Here are made-up nodes, facts about them, and rows of numbers that follow some of those facts. Name the node behind each unnamed row.

Facts:
nonun -θ-> tropur; nonun -θ-> pamal; gradas -θ-> pleskos
vogol -θ-> niskasa; vogol -θ-> guvum; vogol -θ-> sasko
sipak -θ-> droklek; sipak -θ-> segas; sipak -θ-> gabrum
sipak -θ-> keve; sipak -θ-> skulam; stunor -θ-> pledrul
stunor -θ-> selotrok; muklatu -θ-> beklal; muklatu -θ-> gefleve
sorun -θ-> breplo; sorun -θ-> fuzazon; patrim -θ-> bafosir
drobrin -θ-> stufus; kleplemir -θ-> tegroga; grekon -θ-> pledrul
grekon -θ-> plosta; brali -θ-> fovak; brali -θ-> nanar
grinu -θ-> plokle; bepluk -θ-> debabrel; bepluk -θ-> ketem
bepluk -θ-> vigon; fuplisel -θ-> tosum; fuplisel -θ-> vaski
fuplisel -θ-> plalur; fuplisel -θ-> dubrodek; groske -θ-> rigrur
godri -θ-> raskas; godri -θ-> kestal; testedran -θ-> dubrodek
vifla -θ-> zura; vifla -θ-> plosta; vifla -θ-> kedriskil
vifla -θ-> drozel; vifla -θ-> tropur; zesto -θ-> dokomol
druklanil -θ-> floram; druklanil -θ-> zisato; druklanil -θ-> zapudis
druklanil -θ-> selotrok; druklanil -θ-> fovak; druklanil -θ-> dubrodek
segrosto -θ-> boska; segrosto -θ-> breplo; segrosto -θ-> plafes
trusan -θ-> pirol; trusan -θ-> droklek; nuko -θ-> gabrum
nuko -θ-> fuzazon; nuko -θ-> trebil; tratrefe -θ-> raskas
tratrefe -θ-> trides; pomik -θ-> drozel; pomik -θ-> breklik
rokul -θ-> katren; rokul -θ-> diman; rokul -θ-> tigres
poflis -θ-> sozugrok; poflis -θ-> dutrar; poflis -θ-> sekul
niman -θ-> togrem; topa -θ-> trebil; topa -θ-> gotrir
flanor -θ-> fuzazon; flanor -θ-> keve; gogam -θ-> raskas
gogam -θ-> pinin; gogam -θ-> trazi; gogam -θ-> skeden
niken -θ-> trides; niken -θ-> nikik; niken -θ-> dadi
grisker -θ-> plalur; grisker -θ-> tigres; nobaskol -θ-> pirol
nobaskol -θ-> plalur; nobaskol -θ-> reke; nobaskol -θ-> voklel
grusto -θ-> debabrel; grusto -θ-> zapudis; grusto -θ-> kibran
graster -θ-> katren; graster -θ-> puba; graster -θ-> dadi
graster -θ-> togrem; graster -θ-> ragim; graster -θ-> pozas
klutul -θ-> raskas; klutul -θ-> gabrum; klutul -θ-> brefan
nonun -ω-> a; gradas -ω-> a; gagrok -ω-> e
fovak -ω-> d; vogol -ω-> c; puba -ω-> c
dubrodek -ω-> a; pinin -ω-> a; raskas -ω-> a
kedriskil -ω-> d; gotrir -ω-> a; pirol -ω-> d
zapudis -ω-> d; pledrul -ω-> c; sipak -ω-> c
nanar -ω-> e; reke -ω-> c; stufus -ω-> e
tegroga -ω-> c; stunor -ω-> e; muklatu -ω-> c
droklek -ω-> b; fuzazon -ω-> g; sorun -ω-> b
patrim -ω-> g; dokomol -ω-> g; drobrin -ω-> c
drozel -ω-> d; katren -ω-> f; kleplemir -ω-> c
togrem -ω-> a; grekon -ω-> a; brefan -ω-> b
breplo -ω-> c; dazun -ω-> d; brali -ω-> f
pozas -ω-> c; grinu -ω-> d; bepluk -ω-> f
vaski -ω-> b; fuplisel -ω-> g; tropur -ω-> c
tigres -ω-> a; voklel -ω-> e; groske -ω-> g
guvum -ω-> d; bafosir -ω-> f; godri -ω-> c
testedran -ω-> g; keve -ω-> e; vifla -ω-> c
breklik -ω-> c; zesto -ω-> b; pamal -ω-> a
sozugrok -ω-> e; zaflan -ω-> g; druklanil -ω-> a
segrosto -ω-> g; trebil -ω-> d; dutrar -ω-> c
selotrok -ω-> c; trusan -ω-> d; floram -ω-> a
nuko -ω-> g; gefleve -ω-> c; gabrum -ω-> b
plafes -ω-> d; ragim -ω-> b; plalur -ω-> a
skulam -ω-> f; debabrel -ω-> d; sasko -ω-> c
segas -ω-> c; trazi -ω-> b; sekul -ω-> d
vigon -ω-> d; beklal -ω-> a; tratrefe -ω-> e
kletosur -ω-> a; zisato -ω-> f; pomik -ω-> a
dadi -ω-> f; trides -ω-> g; rokul -ω-> b
poflis -ω-> e; plosta -ω-> b; tafen -ω-> f
tosum -ω-> f; niman -ω-> e; diman -ω-> g
rigrur -ω-> c; pleskos -ω-> d; boska -ω-> e
niskasa -ω-> a; topa -ω-> b; flanor -ω-> f
gogam -ω-> f; niken -ω-> a; skasta -ω-> b
foplen -ω-> c; grisker -ω-> c; plokle -ω-> a
nobaskol -ω-> b; ketem -ω-> c; grusto -ω-> e
zura -ω-> d; nikik -ω-> a; graster -ω-> g
skeden -ω-> c; klutul -ω-> g; kibran -ω-> g
kestal -ω-> a

Some rows with their names:
[-2 7 -3 -4 -1 15 -4 -4 -6 -7 5 8 -7 -10 -3 30 -9 -9 16 -3 2 -14 -3 -6 -3 13 10 12 13 19 -3 -2]: godri
[-1 16 -3 -5 -3 1 3 -6 -5 -1 -2 5 -4 -4 11 5 -8 -6 16 -5 -9 16 6 -7 -5 4 2 19 12 9 -5 11]: kestal
[4 5 12 -1 3 -2 -2 -5 -2 10 -3 4 14 27 24 -17 26 -9 -7 -7 -8 14 -3 0 -4 -8 1 -4 5 -8 1 8]: plalur
[1 -3 -5 -5 -3 -1 0 -7 -2 -13 -2 -1 0 -10 -9 8 -8 -7 -5 -2 7 -3 1 -7 -3 12 0 -4 -6 15 -5 -6]: topa
[0 -4 1 -4 -1 0 8 15 17 13 -1 1 -5 25 12 5 8 -9 -7 6 -3 -7 -3 4 -5 -9 -5 6 -5 -4 14 -1]: fovak
[-2 -3 -4 0 0 -2 -1 -2 -4 3 -2 -2 1 -7 -8 -1 -8 3 0 -6 3 -11 -2 0 5 -6 -3 -5 -8 -2 -4 -3]: foplen
[-3 2 -4 4 -1 4 -6 3 -6 21 -2 -3 11 -8 -7 -5 -9 8 3 -4 -2 1 -3 -5 15 -4 -3 -6 -8 -2 7 -4]: dutrar
[0 4 -3 17 0 -2 0 -9 -3 -11 11 -3 -7 -7 -9 2 -6 6 -5 -6 4 -12 -6 7 -5 21 -5 -5 20 -4 -8 -2]: graster
[-1 -3 -3 -5 -2 6 2 -7 -2 -11 -1 -3 -6 -12 -5 35 -10 -8 -3 5 -1 -5 -2 -9 -6 11 12 16 14 35 -1 -4]: klutul
[0 -1 -4 3 0 -2 -1 -3 -1 1 -2 1 0 -8 -7 -7 -7 -2 -5 5 -7 3 -2 0 -2 -2 -1 -5 -6 0 -6 -5]: tafen
[1 -5 11 -8 -2 3 -2 -6 -4 -12 -3 -4 7 -10 4 -5 5 -5 -4 -7 -4 11 0 -12 1 -3 -3 8 -7 -5 2 -5]: segas
[-2 -3 5 -3 -3 0 -3 7 -1 21 -3 4 -6 -9 -4 19 7 -3 -4 -1 6 -9 -2 9 -5 -6 -5 -5 -10 -6 14 -5]: ketem
[-1 9 -4 2 -1 4 -2 -7 -4 -9 3 7 -6 -9 -2 32 -10 -9 14 1 -7 -13 -4 -7 -4 17 21 15 20 43 -4 -2]: gogam
[-3 4 -2 8 3 2 -2 -9 -5 -3 9 -1 -3 -6 -4 -15 1 -10 -2 -6 -2 -13 -7 4 -3 17 3 -6 12 -1 -5 0]: rokul
[5 2 8 19 -1 1 -1 -6 -3 0 -3 -1 0 -10 7 -13 13 7 -3 -5 -8 6 -6 7 -4 -5 -4 1 3 -6 -3 0]: diman
[0 -8 -5 5 6 0 -2 -5 5 -5 0 5 -1 17 8 15 -1 -9 -8 16 -6 -14 -4 9 -5 -6 4 -7 1 -3 10 -5]: testedran
[10 -2 9 -5 -1 3 -1 -8 -4 -9 -4 -3 15 -7 10 -15 8 -8 -8 -7 -9 21 -3 -9 -4 -6 -2 11 -8 1 5 -4]: droklek
[-1 7 -5 -2 -3 -4 0 4 -2 16 -1 -3 5 4 -7 -14 -5 0 1 -6 -2 13 -1 -8 13 0 -4 -7 -7 -3 1 18]: niskasa
[2 -4 -3 7 -1 -3 -5 -5 -2 -3 -2 -4 0 -7 -6 3 -11 4 -6 6 -6 3 -1 -5 -4 -7 -5 -4 -8 -3 0 -3]: zaflan
[-2 -4 -5 1 1 -1 -2 13 -4 -9 0 -2 0 -6 -3 -17 -6 19 16 9 -7 -4 13 13 -1 -7 -4 -4 -3 -4 -5 -5]: breklik

Name these rows:
No name comes twice in this set of rows, the named rows included.
[-2 -2 7 0 4 5 -5 -8 -3 -2 5 3 8 4 3 -14 4 -10 -6 -7 1 -16 -6 7 1 12 8 -4 9 -3 -2 -3]  grisker
[-1 18 10 12 -1 -3 7 -6 -4 10 -1 -3 -5 -6 6 -15 23 15 0 -6 -5 16 -4 9 -4 4 -5 -4 8 -5 -4 12]  togrem
[-1 -4 -6 -4 12 3 -2 -8 -2 -9 1 5 19 12 5 -13 -8 -10 -6 -6 -6 -13 -6 -7 -2 14 22 -5 10 5 1 -4]  nobaskol
[-2 6 1 2 -2 6 2 -5 -4 -12 9 -1 -8 -8 2 40 -8 0 13 -7 8 -14 -2 -3 -1 13 4 14 22 12 -3 -4]  tratrefe
[-1 -4 4 0 1 0 -1 19 6 -2 -2 3 -5 6 6 -17 7 4 1 11 -10 -8 9 17 -4 -7 -5 -5 -7 -9 -4 -4]  pledrul
[-3 -5 -6 -4 1 -2 1 2 5 6 -2 2 -6 -7 -9 34 -8 -9 -4 14 6 -13 -4 5 -6 2 -3 -5 -8 10 5 -4]  bepluk
[1 -2 -8 -2 -3 0 -3 7 -6 -5 5 -1 4 -3 -10 25 -10 -2 -6 0 17 -14 -4 -6 24 5 5 -7 -2 -4 1 -1]  poflis
[3 -1 7 -7 1 3 0 -7 -2 -3 -1 -2 17 19 18 -13 4 -9 -5 -8 -7 13 -3 -6 2 -6 -1 14 4 -3 9 12]  pirol
[0 19 3 -3 -2 0 9 -5 -4 2 -3 4 -6 -10 16 3 -2 -1 19 -10 -7 27 9 -9 -6 -4 -2 28 13 3 -7 13]  raskas
[-2 12 4 2 0 16 -2 -3 -5 6 -3 10 -7 -5 8 19 -11 4 19 -8 -8 3 4 -8 -3 -5 1 23 3 1 -1 -5]  skeden
[-2 -6 -5 -4 5 -1 -1 3 6 1 -3 7 -6 2 -1 17 -4 -11 -7 19 -3 -14 -3 10 -5 0 7 -5 -5 5 0 -3]  brali

The same nodes again, as new rows of numbers:
Some rows with their names:
[4 -7 -14 0 -10 -6 5 -3 26 -4 5 -5 -7 7 4 -4 -5 -2 -3 2 3 0 9 1 0 3 -7 5 12 -4 -16 -5 9 1 12 4 6 -13 12 0 -2 -20 2 2 8 -7]: pledrul
[18 0 8 5 -4 -8 -6 2 -6 4 2 -11 -6 3 1 5 3 -5 -14 5 -5 5 10 -2 2 10 9 -2 10 4 13 7 7 7 4 17 -6 8 15 -14 3 -4 -8 -2 -22 -3]: breplo
[2 -9 -7 -3 -13 -5 3 -1 14 -3 1 -2 0 4 9 1 1 -6 9 8 4 -1 1 -12 0 7 -2 -9 6 0 1 -4 1 1 5 -12 -4 -3 5 1 5 11 -1 -3 8 -4]: nanar
[0 -8 -1 5 6 -3 2 -3 17 -3 -3 1 -14 0 4 -2 -4 12 -10 -2 0 12 11 11 -6 -14 -12 4 13 -5 -24 -6 14 4 15 10 11 -5 -2 4 -8 -21 1 4 21 -7]: zura
[-15 0 2 -1 3 2 1 3 2 -4 -9 1 -8 -11 4 14 -5 2 -7 -3 0 2 3 -2 -1 -8 4 -1 -1 6 23 0 -1 3 -4 2 -7 1 3 -6 0 6 6 7 1 -2]: sekul
[-8 1 -2 0 1 -6 4 2 5 -1 0 -3 -7 -2 -1 5 -5 -4 -5 -1 0 2 3 -3 4 5 5 3 1 5 10 2 0 0 -2 8 -3 -3 10 -6 3 4 6 5 -7 -1]: tegroga
[23 4 10 -4 3 -4 -4 3 -30 8 1 1 3 2 -3 -10 11 0 1 1 -12 15 -4 6 4 4 13 -9 3 0 -3 5 7 -2 -8 -6 6 23 -13 3 1 20 -7 -6 -9 6]: nuko
[1 -2 -5 -3 -17 -10 2 1 11 -3 3 -6 1 4 6 10 -4 -8 2 -2 1 -6 2 -9 -1 10 2 -3 5 2 14 -1 1 3 1 -16 -2 -6 10 -2 5 -6 5 1 -13 -5]: ketem
[0 12 8 12 5 1 -7 -11 0 3 7 -5 4 6 -3 13 -5 0 -2 -8 3 -37 2 3 -5 8 -7 10 -12 7 -8 6 -8 9 4 18 -2 -26 6 0 -3 -2 -7 -4 -4 -6]: pozas
[-11 -3 6 -1 6 -4 -2 -1 4 -2 -6 2 -8 -9 4 10 -6 -1 0 0 1 6 1 -8 2 -3 5 -1 -3 6 17 -2 -4 0 0 6 -5 6 2 -6 3 36 9 8 1 -2]: sozugrok
[14 7 11 1 1 12 2 3 -19 3 -3 1 -1 -1 -2 -2 9 7 0 -4 -10 12 2 11 0 9 -1 -8 3 2 3 3 6 -3 -2 -9 2 23 -5 3 3 -15 -6 0 -17 7]: topa
[-16 -1 5 0 5 0 4 3 2 -4 -8 2 -9 -9 4 12 -4 3 -5 -2 2 9 2 -5 -5 -5 3 -3 -1 4 24 0 0 3 -1 0 -8 2 1 -6 1 4 5 7 -1 -1]: guvum
[-2 -6 -8 -3 -23 -3 5 2 14 -7 -1 -5 2 4 10 12 1 -5 3 1 1 -4 -1 -15 -6 3 -1 -7 6 0 18 -2 3 10 2 -17 -6 -5 11 0 3 -10 2 -1 -4 -8]: debabrel
[-1 5 -1 -2 0 -9 -3 1 -8 2 -2 4 0 -4 -1 0 -4 -2 -1 -6 -2 2 0 2 3 -5 8 5 -5 2 8 0 -1 -7 -4 -14 3 12 -8 2 -1 7 3 0 -6 2]: gradas
[-9 -12 1 -3 9 8 -4 1 8 2 -6 4 1 -3 1 -6 2 -5 6 13 11 -4 1 -1 5 -2 5 -1 -3 -4 -8 1 -6 -3 3 20 -16 1 1 -12 2 3 -6 -3 20 8]: voklel
[-10 7 2 -8 6 -7 1 2 -11 1 -3 10 -3 -16 -2 3 -6 -5 5 -13 -5 3 0 7 8 6 8 3 -9 4 12 -1 -6 -12 -7 -25 7 20 -9 0 5 12 10 8 -7 9]: vogol
[1 1 6 -2 2 -8 0 0 -11 -1 -4 4 0 -3 1 2 0 -5 1 -7 -4 -2 -2 0 -1 0 6 0 -3 3 2 -1 0 -6 -4 -16 3 13 -10 3 0 23 6 0 3 2]: patrim
[-8 2 -1 1 0 -7 1 0 6 -2 2 -2 -6 -3 0 6 -5 -4 -5 -1 0 1 3 -3 -1 2 3 4 1 4 10 0 -1 1 0 5 -3 -4 8 -8 1 0 4 5 -2 -1]: rigrur
[-9 -8 -2 2 9 15 -2 6 0 0 -8 0 3 -4 -1 -5 4 -2 -4 14 10 4 1 0 2 -8 1 -4 -2 -7 2 5 0 4 2 25 -19 -5 6 -15 -1 -26 -8 -3 16 10]: pirol
[-6 3 3 -1 2 0 1 1 -8 -2 -4 4 1 -9 1 5 -1 3 2 -9 -3 7 -2 6 -3 -2 4 -3 -3 2 10 -2 0 -2 -4 -13 8 12 -9 4 -1 -2 3 1 -2 4]: grinu

Rows to name:
No name comes twice in this set of rows, the named rows included.
[1 6 2 3 5 6 -1 -2 0 -2 9 -3 2 10 -5 1 4 6 -5 7 0 -11 -17 -13 -6 -1 -11 -2 -4 5 -13 3 -4 12 -9 24 3 -33 4 3 -3 24 2 -4 2 -9]  trides
[8 1 2 -1 4 3 -3 8 -11 5 3 -6 -4 2 -6 -10 5 -2 -7 15 -1 16 3 -1 4 9 6 -4 6 0 3 7 3 3 -3 22 -7 1 12 -11 4 -8 -6 0 -7 5]  segas
[-6 -14 -17 -2 -15 -3 4 2 23 -2 2 -5 10 7 5 -6 -2 -12 2 11 11 -8 1 -12 3 -3 9 2 4 -8 1 -1 -2 1 4 -4 -12 -12 9 -7 0 -20 -2 -4 10 -2]  dubrodek
[1 -11 -12 -1 -21 -10 7 0 24 -4 5 -5 0 9 6 -1 -3 -8 5 7 5 -6 7 -7 -1 9 -4 1 12 -6 -9 -3 3 3 11 -5 -2 -12 13 -1 3 -29 1 0 4 -6]  selotrok
[7 9 15 6 8 1 -11 -13 -9 5 1 2 6 4 0 10 -1 2 14 -11 -1 -32 -2 4 -3 6 -4 5 -16 5 -14 -1 -8 2 3 -3 8 -4 -11 7 1 22 -9 -5 0 -3]  niman
[13 -4 8 1 4 3 -6 5 -9 5 -2 -8 -5 3 -1 -6 10 1 -5 18 -1 16 4 -6 0 3 7 -10 8 2 7 5 6 6 0 31 -7 5 9 -11 2 12 -11 -3 -6 0]  keve
[-9 5 -5 0 6 24 9 6 6 -7 6 -1 -2 2 -4 -2 7 17 -1 7 -4 15 -15 -2 -6 1 -21 -17 0 2 1 2 -3 7 -13 17 -1 -21 3 5 1 0 9 6 -6 -2]  trazi
[7 -2 1 2 2 7 -3 7 -11 4 -1 -5 2 2 -5 -9 9 7 -9 15 -1 21 0 -3 2 -6 6 -5 5 1 6 6 4 5 -1 21 -10 4 4 -7 -1 3 -7 -4 -5 2]  skulam
[-2 -2 10 6 6 3 -3 -9 -1 1 -3 -1 8 2 0 8 -1 -6 2 -2 8 -29 -2 -1 1 -4 -6 9 -10 1 -8 3 -7 1 4 19 -8 -17 -1 -3 -4 12 -6 -7 9 -2]  diman
[20 1 17 -2 -2 -10 -4 -2 -26 6 -2 1 2 1 1 3 5 -5 -3 -8 -12 1 4 6 1 5 18 0 1 3 3 3 5 -5 -1 -19 9 28 -9 2 2 20 -8 -6 -11 4]  segrosto

The same nodes again, as new rows of numbers:
Some nodes and their rows:
[1 4 -8 -5 3 -2 0 -2 10 4 9 -2 -6 -1 7 1 0 -3 -5 15 2 2 -4 -9 -7 4 21 -3]: pinin
[-3 -1 2 -8 5 4 6 -4 5 -2 -6 -1 -3 0 2 0 -2 1 -4 10 4 -2 2 -4 -6 9 16 -3]: beklal
[-2 -7 2 1 19 -3 -1 4 4 0 -6 5 1 10 1 16 10 -2 -8 2 -10 6 3 7 -4 16 11 12]: ragim
[1 -7 13 8 24 -20 -13 25 4 15 3 -12 11 -9 2 20 11 14 12 -26 -3 -2 7 23 12 -2 -27 8]: rokul
[3 -1 14 15 5 -17 6 27 15 32 -10 -26 16 -30 -6 -13 -3 11 25 4 9 -6 20 3 17 -7 -36 12]: nobaskol
[9 2 -7 7 5 2 0 -2 6 14 9 3 5 1 0 -2 4 -9 -5 22 -8 10 -1 -9 -8 7 16 10]: brefan
[23 16 -11 10 -22 -21 -25 0 5 17 44 -8 1 -13 6 0 3 0 -7 1 2 34 -38 -4 5 -22 -21 -6]: godri
[-13 5 1 -8 -28 16 -31 8 -6 8 -11 13 9 -20 2 -20 -5 35 0 -30 -14 14 -1 10 27 1 -8 -13]: vifla
[1 -5 9 4 -15 -2 -4 0 -6 1 -2 0 5 -4 -9 -1 -3 7 4 -17 7 9 -10 13 6 -6 -28 -4]: kleplemir
[-1 -6 5 5 -4 -2 12 -9 1 -8 -17 7 -3 7 -8 -5 -12 -13 -8 10 10 13 -9 2 -4 14 6 2]: ketem
[0 15 -3 -13 -2 6 18 -7 -5 -38 -16 -4 -2 12 -5 -6 -2 -24 -15 24 8 -9 1 -1 -5 -14 7 -3]: zapudis
[9 13 8 -12 7 5 21 -8 -6 -23 -12 2 3 4 2 -8 -3 -11 -19 14 15 -5 5 0 0 -5 18 1]: vigon
[19 9 15 0 11 -6 29 9 11 10 -15 -9 9 -28 6 -30 -16 -3 2 13 26 -12 29 -13 8 -2 7 3]: pirol
[9 11 -1 -9 15 2 10 -1 0 -14 -1 2 -2 -2 13 -4 -3 -8 -9 3 4 -12 11 -6 0 -7 19 -2]: dazun
[8 9 4 -9 13 3 11 0 -1 -16 -3 5 1 0 13 -7 -1 -8 -10 4 4 -9 13 -4 0 -4 20 -1]: guvum
[0 13 -2 -12 10 9 -1 2 -1 -11 -7 8 2 -7 16 -13 -3 3 -13 0 -3 -9 14 -8 5 -3 28 -4]: kedriskil
[6 0 23 -9 13 -13 -10 1 -9 -12 1 -9 3 9 0 29 22 20 -8 -30 11 2 -6 31 4 4 -26 -3]: niman
[-7 3 -3 -12 -1 3 5 -10 5 -10 -6 -2 -9 5 -4 5 6 -6 -8 15 -1 -9 6 -4 -11 7 10 -1]: nanar
[-2 0 -1 -7 5 1 4 -7 8 1 -3 1 -7 1 4 5 4 0 -3 10 1 -6 7 -5 -10 11 13 -2]: gagrok
[-11 5 4 -4 -20 -3 -4 0 -13 -13 -7 -7 1 7 -18 9 11 0 6 1 4 0 -12 5 3 -19 -24 -4]: brali

Name these rows:
No name comes twice in this set of rows, the named rows included.
[-27 9 -15 -11 -29 8 -8 0 -6 -35 -7 -24 -2 8 -18 10 12 -13 15 15 -13 -13 -13 9 -1 -35 -35 -8]  druklanil
[-8 1 1 -6 2 7 -2 -3 6 1 -6 4 -2 -4 6 -4 -3 10 -2 6 0 -2 4 -3 0 11 21 -7]  pamal
[-17 1 -7 1 -1 -2 5 -4 4 -8 -10 2 -9 8 -6 7 -1 -12 3 16 -5 -6 -1 -9 -7 -1 15 2]  zisato
[2 8 -3 -5 18 6 10 -1 -4 -16 4 6 -3 8 16 -1 0 -9 -6 -1 -3 -17 13 -7 -3 -6 21 1]  plafes
[-3 -4 -2 -5 10 5 0 -7 2 -1 3 2 -9 8 6 7 7 -2 0 0 -6 -13 9 -6 -9 13 15 1]  boska
[-2 -4 -3 5 8 2 2 5 2 5 -7 6 5 2 0 2 2 -5 -4 13 -10 5 5 -1 -4 11 13 9]  skasta
[-11 -7 -4 7 28 -26 9 24 38 24 -3 -28 -10 -28 11 -4 -16 -8 30 2 -5 -29 24 -10 6 -1 -6 7]  plalur
[1 -11 10 20 -15 21 6 -11 -44 18 25 7 13 16 -11 6 13 13 29 -23 6 -20 6 -12 -12 -14 -22 6]  flanor
[-10 -4 -3 -3 -8 6 -12 0 8 8 -15 20 -4 -11 7 -16 -13 13 -4 -12 -12 12 4 -2 13 15 21 -5]  tropur
[-23 17 -11 -19 -33 23 -33 2 -4 -12 -3 -1 4 -8 -2 -6 14 23 4 -12 -20 -8 1 4 13 -15 -15 -13]  stunor
[-1 -4 1 -7 14 -7 1 -3 6 -3 3 -1 -7 6 8 13 2 -3 -7 4 3 -1 -1 1 -8 10 17 -3]  nikik
[4 18 1 -16 4 14 -7 4 0 -9 -10 13 5 -13 21 -21 -4 12 -12 -9 -3 -6 19 -3 13 -2 31 -9]  drozel
[-25 -2 -22 -4 -17 13 -12 -5 6 -16 -15 11 -12 6 -3 -5 -9 -8 0 4 -27 0 -5 -4 1 -1 8 -4]  selotrok
[-17 -3 -17 14 -3 -15 -8 25 20 -3 4 -30 -5 -13 -7 2 -6 -15 38 -3 -22 -23 5 -1 10 -29 -49 7]  fuplisel

